Below are the code and all the weights of a small trained network. Each question names an input and a class and asks about switching units off, where a switched-off unit gives its printed mean instead of its output.

import numpy as np


def w(rows, s, z=0):
    codes = np.array(rows[::2]) - 128.0
    scale = np.full(codes.shape[1], s)
    scale[-1] = z or s
    return codes * scale


def norm(h):
    return h / np.sqrt((h * h).mean(-1, keepdims=True) + 1e-5)


def f(y):
    return np.maximum(y, 0)


def log_softmax(a):
    a = a - a.max(-1, keepdims=True)
    return a - np.log(np.exp(a).sum(-1, keepdims=True))


def net(x, mask):
    res = np.array(x, float).reshape(1, 2) / 4 @ E
    u = 0
    for l in range(3):
        y = f(norm(res) @ A[l][:, :-1].T + A[l][:, -1])
        res = res + np.where(mask[u : u + 10], y, B[l][:, -1]) @ B[l][:, :-1]
        u += 10
    return log_softmax(norm(res)[-1] @ U[:, :-1].T + U[:, -1])


A, B = {}, {}
E = w([
[120,230,126,147,166,128,110,105,14,189,116,109],'x0',
[130,145,141,167,37,118,88,90,117,92,4,138],'x1',
],0.0031)
A[0] = w([
[138,206,113,141,122,122,129,115,29,156,69,127,72],'L0N0',
[129,180,109,136,157,120,141,129,68,145,176,134,73],'L0N1',
[125,118,101,165,128,137,123,116,134,143,127,92,149],'L0N2',
[125,125,128,129,122,135,128,142,136,125,151,118,66],'L0N3',
[108,159,135,142,115,141,128,133,92,130,82,100,36],'L0N4',
[152,140,175,114,135,92,115,85,130,121,162,116,86],'L0N5',
[133,169,116,127,120,125,133,128,98,139,97,127,6],'L0N6',
[128,177,146,113,207,140,124,133,66,153,199,115,81],'L0N7',
[134,151,153,111,76,143,116,138,105,122,2,111,69],'L0N8',
[129,157,149,123,131,126,128,135,101,125,114,147,81],'L0N9',
],0.0069,0.0013)
B[0] = w([
[112,155,254,61,150,199,80,138,107,49,108,57,247],'L0N0',
[142,89,70,167,104,85,174,95,156,164,166,166,214],'L0N1',
[145,187,128,156,194,98,154,113,171,92,142,114,136],'L0N2',
[127,143,177,111,104,163,167,145,119,124,124,126,142],'L0N3',
[157,129,228,51,114,174,131,140,156,197,152,145,177],'L0N4',
[109,120,100,101,151,102,118,128,101,94,143,104,139],'L0N5',
[74,148,175,113,142,141,59,99,106,148,123,82,167],'L0N6',
[114,119,1,204,109,56,183,159,118,152,119,158,254],'L0N7',
[94,109,85,186,114,94,125,124,145,98,125,123,245],'L0N8',
[117,134,134,114,123,158,100,105,93,92,125,118,155],'L0N9',
],0.0071,0.0078)
A[1] = w([
[164,143,149,99,164,141,122,85,113,186,152,146,87],'L1N0',
[221,148,135,99,87,146,99,75,75,193,63,170,33],'L1N1',
[133,175,195,94,139,164,64,105,92,100,67,98,105],'L1N2',
[162,160,63,153,107,75,151,134,110,230,110,181,85],'L1N3',
[97,148,148,59,154,156,2,118,118,136,139,121,74],'L1N4',
[131,137,46,156,147,93,186,133,93,206,169,172,75],'L1N5',
[139,110,118,117,151,122,113,144,145,112,135,105,2],'L1N6',
[136,180,97,169,190,92,162,115,139,126,150,127,180],'L1N7',
[90,121,88,182,145,102,122,129,114,147,151,119,112],'L1N8',
[128,164,144,98,135,172,107,131,77,125,93,116,64],'L1N9',
],0.0086,0.0011)
B[1] = w([
[112,116,153,54,103,109,175,110,160,141,172,163,129],'L1N0',
[173,50,114,12,100,130,142,111,183,127,159,179,128],'L1N1',
[121,181,254,134,137,179,122,144,37,175,133,61,223],'L1N2',
[33,114,74,138,152,154,129,198,71,132,195,53,222],'L1N3',
[116,166,169,199,93,110,103,120,149,61,69,92,191],'L1N4',
[58,170,86,100,100,116,160,212,30,145,135,119,254],'L1N5',
[136,144,135,91,130,154,102,145,81,127,113,139,137],'L1N6',
[143,136,87,117,147,123,77,157,108,188,110,162,191],'L1N7',
[151,115,62,114,106,120,152,148,177,75,99,203,203],'L1N8',
[71,86,155,181,149,149,101,140,214,77,111,108,169],'L1N9',
],0.0069,0.01)
A[2] = w([
[201,54,39,230,147,147,121,120,87,173,163,57,3],'L2N0',
[115,127,108,126,127,140,108,97,171,234,101,117,118],'L2N1',
[181,102,159,223,36,123,131,108,82,220,56,125,3],'L2N2',
[239,123,2,172,177,130,8,145,160,202,100,193,218],'L2N3',
[153,166,168,86,187,165,11,135,80,153,79,95,118],'L2N4',
[132,137,23,125,112,89,110,77,84,144,163,18,112],'L2N5',
[197,72,203,75,218,178,149,109,223,147,237,103,120],'L2N6',
[135,131,58,210,120,54,146,62,189,133,122,164,52],'L2N7',
[139,118,123,130,156,98,122,94,156,156,100,94,68],'L2N8',
[186,143,188,185,151,144,185,80,130,189,115,130,106],'L2N9',
],0.0065,0.00059)
B[2] = w([
[111,209,157,111,171,148,91,209,197,121,99,99,201],'L2N0',
[172,126,179,152,177,142,164,199,147,97,85,134,130],'L2N1',
[151,219,135,117,253,155,158,126,114,152,202,117,178],'L2N2',
[108,112,228,157,119,137,126,66,152,96,145,47,191],'L2N3',
[25,173,241,198,74,168,111,140,98,42,90,77,254],'L2N4',
[169,83,82,123,69,240,162,177,110,109,145,91,237],'L2N5',
[222,101,212,8,157,168,228,122,131,200,177,184,222],'L2N6',
[232,197,102,221,191,88,162,49,116,170,107,183,226],'L2N7',
[167,102,126,176,132,134,127,145,98,236,66,96,128],'L2N8',
[120,57,98,69,136,127,132,129,200,72,170,153,158],'L2N9',
],0.0047,0.0044)
U = w([
[95,152,210,138,125,151,95,114,117,103,105,78,154],'0',
[165,103,158,70,138,142,165,124,145,147,144,150,130],'1',
[117,99,88,65,129,103,11,69,142,152,115,113,2],'2',
[89,128,44,123,126,114,144,179,94,144,144,126,157],'3',
[164,131,97,187,132,90,136,76,165,108,96,157,130],'4',
],0.012,0.0048)

Each question gives the input, the list of numbers given to net, and the class t.
The units are the neurons (one row each of A and B). Each row of codes is followed by its name. A weight is (code - 128) times the scale printed after its matrix; where a second scale follows, it is the last column's (A, B and U).
mask holds one flag per neuron, layer by layer. A switched-off neuron (its flag False) gives its mean, the last column of its row in B, instead of its output. The means were averaged over made-up inputs and are rounded, as every weight is.
A unit's drop is (log p(t) with every unit on - log p(t) with that unit switched off) / (log p(t) with every unit on - log p(t) with every unit switched off).
The circuit of an input: a set's keep is (log p(t) with only the set's units on - log p(t) with every unit switched off) / (log p(t) with every unit on - log p(t) with every unit switched off). Starting from the 12 units with the biggest drops (on a tie, the unit counted first), units are removed one at a time, each time the one whose removal leaves the highest keep (on an exact tie, the one counted first), for as long as the keep stays at least 0.8.
circuit, biggest first: the units of the circuit, biggest drop first
k most important neurons: the k neurons with the biggest drops, biggest first
top k neurons in layer l: the k neurons of layer l with the biggest drops, biggest first
drop of u: that unit's drop, to one decimal
input [-2,1], class 4: 4 most important neurons -> [L0N0, L0N7, L0N1, L1N5]
input [-6,5], class 4: circuit, biggest first -> [L0N0, L0N7, L1N5, L1N2]
input [-8,4], class 4: circuit, biggest first -> [L0N0, L1N2, L1N5, L0N7]
input [-3,7], class 4: 3 most important neurons -> [L0N0, L0N7, L0N8]
input [-3,-3], class 1: 4 most important neurons -> [L0N7, L0N0, L0N1, L0N8]
input [-7,-3], class 1: 3 most important neurons -> [L0N7, L0N0, L1N5]
input [-4,-2], class 1: 4 most important neurons -> [L0N7, L0N0, L0N8, L0N1]
input [-3,2], class 4: 4 most important neurons -> [L0N0, L0N7, L0N1, L1N5]
input [-7,1], class 1: 3 most important neurons -> [L0N7, L0N0, L0N8]
input [-5,1], class 1: top 3 neurons in layer 0 -> [L0N7, L0N0, L0N8]
input [-5,4], class 4: 4 most important neurons -> [L0N0, L0N7, L1N5, L1N3]
input [-6,-5], class 1: 3 most important neurons -> [L0N7, L0N0, L0N1]
input [-6,-3], class 1: 3 most important neurons -> [L0N7, L0N0, L1N5]
input [-2,6], class 4: top 2 neurons in layer 0 -> [L0N8, L0N0]
input [-8,-7], class 1: most important neuron -> [L0N7]
input [-7,2], class 4: top 3 neurons in layer 1 -> [L1N2, L1N5, L1N3]
input [-4,3], class 4: top 3 neurons in layer 1 -> [L1N5, L1N3, L1N2]
input [-4,1], class 1: top neuron in layer 2 -> [L2N4]
input [-3,3], class 4: top 3 neurons in layer 0 -> [L0N0, L0N7, L0N1]
input [-5,8], class 4: drop of L0N7 -> 0.3
input [-8,-5], class 1: drop of L1N5 -> 0.6
